15	18	76	76
90	-38	-9	-57
-57	38	43	78
46	13	80	61
|
15	18
90	-38

-20	0	-15	-13
-37	72	20	9
24	22	35	36
32	25	44	46
18	-36	-28	-58
|
-20	0
-37	72

-68	10
-51	17
-57	-9
-31	-24
|
-68	10
-51	17

7	-1	-43	18
2	28	-75	-24
3	28	-16	11
|
7	-1
2	28

-45	-3	-30	-16
-12	-75	-64	-61
|
-45	-3
-12	-75

-34	72	84
-68	21	13
68	23	26
-80	10	-24
16	-49	85
|
-34	72
-68	21

-85	-1	-37
33	-75	84
-41	32	-45
48	25	39
0	-70	-58
|
-85	-1
33	-75

-68	60
-37	-66
71	-82
|
-68	60
-37	-66

39	-56	-16	-53
9	30	-16	-72
34	-48	-15	-46
|
39	-56
9	30
---
-13	62	33	54	82	78	1	28	74	18	35	48	30	18	-15	11
0	46	-12	48	8	14	12	39	-63	54	55	46	-23	23	64	42
-18	61	37	-25	-66	56	-27	32	19	-7	-27	-53	23	-42	31	-10
-15	60	-10	48	35	39	10	6	-41	27	38	59	-42	0	-22	23
-5	-79	27	35	11	-14	35	-6	8	17	39	52	8	-57	-2	-42
|
-13	0	-18	-15	-5
62	46	61	60	-79
33	-12	37	-10	27
54	48	-25	48	35
82	8	-66	35	11
78	14	56	39	-14
1	12	-27	10	35
28	39	32	6	-6
74	-63	19	-41	8
18	54	-7	27	17
35	55	-27	38	39
48	46	-53	59	52
30	-23	23	-42	8
18	23	-42	0	-57
-15	64	31	-22	-2
11	42	-10	23	-42

53	61	2	37	-11	54	9	-6
-29	0	11	12	-50	-22	41	53
74	-51	-48	-59	8	58	49	-4
|
53	-29	74
61	0	-51
2	11	-48
37	12	-59
-11	-50	8
54	-22	58
9	41	49
-6	53	-4

28	12	-35	26	-40	-24	-3	-17	44	-30	-13	-55	-32	-23	-4	-37
-22	-42	31	-42	27	89	-32	26	-20	34	3	66	61	47	45	70
-29	-43	3	-42	45	27	-32	0	-34	10	-3	76	71	16	44	26
|
28	-22	-29
12	-42	-43
-35	31	3
26	-42	-42
-40	27	45
-24	89	27
-3	-32	-32
-17	26	0
44	-20	-34
-30	34	10
-13	3	-3
-55	66	76
-32	61	71
-23	47	16
-4	45	44
-37	70	26

-46	-15	-1
22	-43	-25
17	3	19
28	-11	9
-20	66	22
-38	-18	1
-5	-86	-48
1	-55	-34
-16	68	38
|
-46	22	17	28	-20	-38	-5	1	-16
-15	-43	3	-11	66	-18	-86	-55	68
-1	-25	19	9	22	1	-48	-34	38

-28	49	11	17	21	-17
21	2	7	41	38	-9
-35	-24	71	42	54	7
-11	18	-26	16	-34	-15
13	31	-17	46	55	-55
20	-5	6	32	-2	-34
43	-12	-6	16	7	-26
-40	19	-5	5	6	16
|
-28	21	-35	-11	13	20	43	-40
49	2	-24	18	31	-5	-12	19
11	7	71	-26	-17	6	-6	-5
17	41	42	16	46	32	16	5
21	38	54	-34	55	-2	7	6
-17	-9	7	-15	-55	-34	-26	16

35	-43	-8	2	54
-24	33	22	-40	19
3	-72	-48	38	-46
59	-18	-79	21	-66
-18	68	17	10	-63
|
35	-24	3	59	-18
-43	33	-72	-18	68
-8	22	-48	-79	17
2	-40	38	21	10
54	19	-46	-66	-63

-37	67	81	-8	-53	9
7	-18	-88	-20	-32	-36
1	-17	-2	-22	-17	10
|
-37	7	1
67	-18	-17
81	-88	-2
-8	-20	-22
-53	-32	-17
9	-36	10

-39	52	18	-55	-16	7	-5	-8	-4	-2	3	-82	-18
-58	31	9	-21	-24	42	-5	4	-18	-13	17	-2	-18
44	-34	-6	-34	-14	72	-18	-30	-18	-13	-5	-2	19
-41	31	55	-34	-16	-24	-5	4	-18	-28	-82	-2	-18
|
-39	-58	44	-41
52	31	-34	31
18	9	-6	55
-55	-21	-34	-34
-16	-24	-14	-16
7	42	72	-24
-5	-5	-18	-5
-8	4	-30	4
-4	-18	-18	-18
-2	-13	-13	-28
3	17	-5	-82
-82	-2	-2	-2
-18	-18	19	-18
---
12	45
27	-3
48	-89
-51	34
-16	-35
|
45	27

8	-71	64
37	-6	1
7	-10	11
8	-18	31
|
64	-6	7

23	-15	-82	33
66	55	-24	75
39	-1	-81	63
21	78	-4	40
|
33	-24	-1	21

-70	-26	2
-7	17	29
46	-37	-88
19	-31	-11
|
2	17	46

-17	-3	-10
64	50	14
|
-10	50

68	-65
25	70
61	20
-5	67
|
-65	25

79	74
-56	8
68	-51
|
74	-56

27	-14
-22	-19
-16	-11
-44	37
-42	64
|
-14	-22

8	-9	63
-6	32	31
47	40	36
24	-7	24
|
63	32	47
